Here is a tiny trained network, its code and every weight. The questions are about switching its units off for an input and a class, where a switched-off unit gives its printed mean instead of its output.

import numpy as np


def w(rows, s, z=0):
    codes = np.array(rows[::2]) - 128.0
    scale = np.full(codes.shape[1], s)
    scale[-1] = z or s
    return codes * scale


def f(y):
    return y / 2 * (1 + np.tanh(0.7978845608 * (y + 0.044715 * y**3)))


def log_softmax(a):
    a = a - a.max(-1, keepdims=True)
    return a - np.log(np.exp(a).sum(-1, keepdims=True))


def net(x, mask):
    res = np.array(x, float).reshape(1, 5) / 4 @ E
    y = f(res @ A[0][:, :-1].T + A[0][:, -1])
    res = res + np.where(mask, y, B[0][:, -1]) @ B[0][:, :-1]
    return log_softmax(res[-1] @ U[:, :-1].T + U[:, -1])


A, B = {}, {}
E = w([
[89,126,196,177,71,56],'x0',
[59,156,153,174,161,212],'x1',
[69,34,128,63,76,166],'x2',
[94,129,12,195,87,124],'x3',
[128,130,128,127,127,128],'x4',
],0.011)
A[0] = w([
[58,188,176,157,150,179,50],'n1',
[117,127,184,177,78,74,60],'n2',
[103,133,14,244,111,104,119],'n3',
[158,138,88,86,190,180,54],'n4',
[100,121,175,224,181,213,17],'n5',
[227,107,104,89,110,13,2],'n6',
[101,155,219,211,87,72,69],'n7',
[157,145,149,198,151,104,31],'n8',
[149,118,196,101,182,119,156],'n9',
[213,167,84,110,174,187,75],'n10',
[179,132,247,108,174,142,132],'n11',
[80,63,136,92,75,145,13],'n12',
[208,233,143,208,204,84,76],'n13',
[156,156,224,94,170,129,126],'n14',
[76,96,158,64,98,155,95],'n15',
],0.015,0.0026)
B[0] = w([
[199,169,193,99,172,150,189],'n1',
[62,123,69,129,197,118,186],'n2',
[157,194,48,140,44,116,250],'n3',
[50,117,122,168,179,64,197],'n4',
[207,174,202,77,166,137,196],'n5',
[209,202,230,91,190,167,221],'n6',
[41,120,95,157,212,86,210],'n7',
[104,78,146,121,115,144,162],'n8',
[138,154,73,154,98,133,191],'n9',
[38,115,88,142,206,111,207],'n10',
[139,173,55,134,66,118,222],'n11',
[126,56,169,137,104,144,206],'n12',
[134,2,189,116,59,162,234],'n13',
[141,168,75,139,72,113,207],'n14',
[125,66,149,132,97,137,204],'n15',
],0.023,0.016)
U = w([
[144,174,44,128,16,122,61],'0',
[112,12,154,110,50,159,254],'1',
[173,186,174,65,159,148,137],'2',
[44,113,89,137,178,87,8],'3',
],0.011,0.003)

Each question gives the input, the list of numbers given to net, and the class t.
The units are the neurons (one row each of A and B). Each row of codes is followed by its name. A weight is (code - 128) times the scale printed after its matrix; where a second scale follows, it is the last column's (A, B and U).
mask holds one flag per neuron, in row order. A switched-off neuron (its flag False) gives its mean, the last column of its row in B, instead of its output. The means were averaged over made-up inputs and are rounded, as every weight is.
A unit's drop is (log p(t) with every unit on - log p(t) with that unit switched off) / (log p(t) with every unit on - log p(t) with every unit switched off).
The circuit of an input: a set's keep is (log p(t) with only the set's units on - log p(t) with every unit switched off) / (log p(t) with every unit on - log p(t) with every unit switched off). Starting from the 12 units with the biggest drops (on a tie, the unit counted first), units are removed one at a time, each time the one whose removal leaves the highest keep (on an exact tie, the one counted first), for as long as the keep stays at least 0.8.
circuit, biggest first: the units of the circuit, biggest drop first
top k neurons: the k neurons with the biggest drops, biggest first
drop of u: that unit's drop, to one decimal
input [2,4,-7,-6,5], class 1: top 2 neurons : n13, n3
input [2,8,-1,7,-4], class 2: top neuron : n5
input [2,-2,6,-6,4], class 0: top 4 neurons : n13, n11, n14, n9
input [5,7,-8,-5,-1], class 1: top 2 neurons : n13, n6
input [-6,7,-8,4,-4], class 1: top 2 neurons : n13, n6
input [-5,7,-1,-7,2], class 0: top 4 neurons : n11, n14, n6, n9
input [-7,6,-7,-4,3], class 1: top 3 neurons : n13, n7, n6
input [-7,-7,-7,0,-3], class 1: top 4 neurons : n13, n5, n7, n1
input [-7,4,6,4,-8], class 3: top 2 neurons : n13, n4
input [6,5,-7,-5,8], class 1: top 2 neurons : n13, n3
input [-2,4,1,3,-2], class 2: top 3 neurons : n11, n5, n14
input [6,-6,-3,3,-8], class 2: top 3 neurons : n6, n10, n4
input [-3,-3,0,-1,4], class 2: top 2 neurons : n7, n2
input [7,-8,5,3,2], class 2: circuit, biggest first : n6
input [8,-1,-7,-1,0], class 3: top 2 neurons : n7, n2
input [-6,3,8,7,-1], class 1: drop of n11 : 2.9
input [8,-3,3,7,1], class 3: drop of n2 : 2.2
input [8,7,2,3,3], class 3: drop of n4 : 0.0
input [3,-6,-4,5,-4], class 2: drop of n9 : 0.1
input [4,-2,-6,-7,-5], class 0: circuit, biggest first : n11
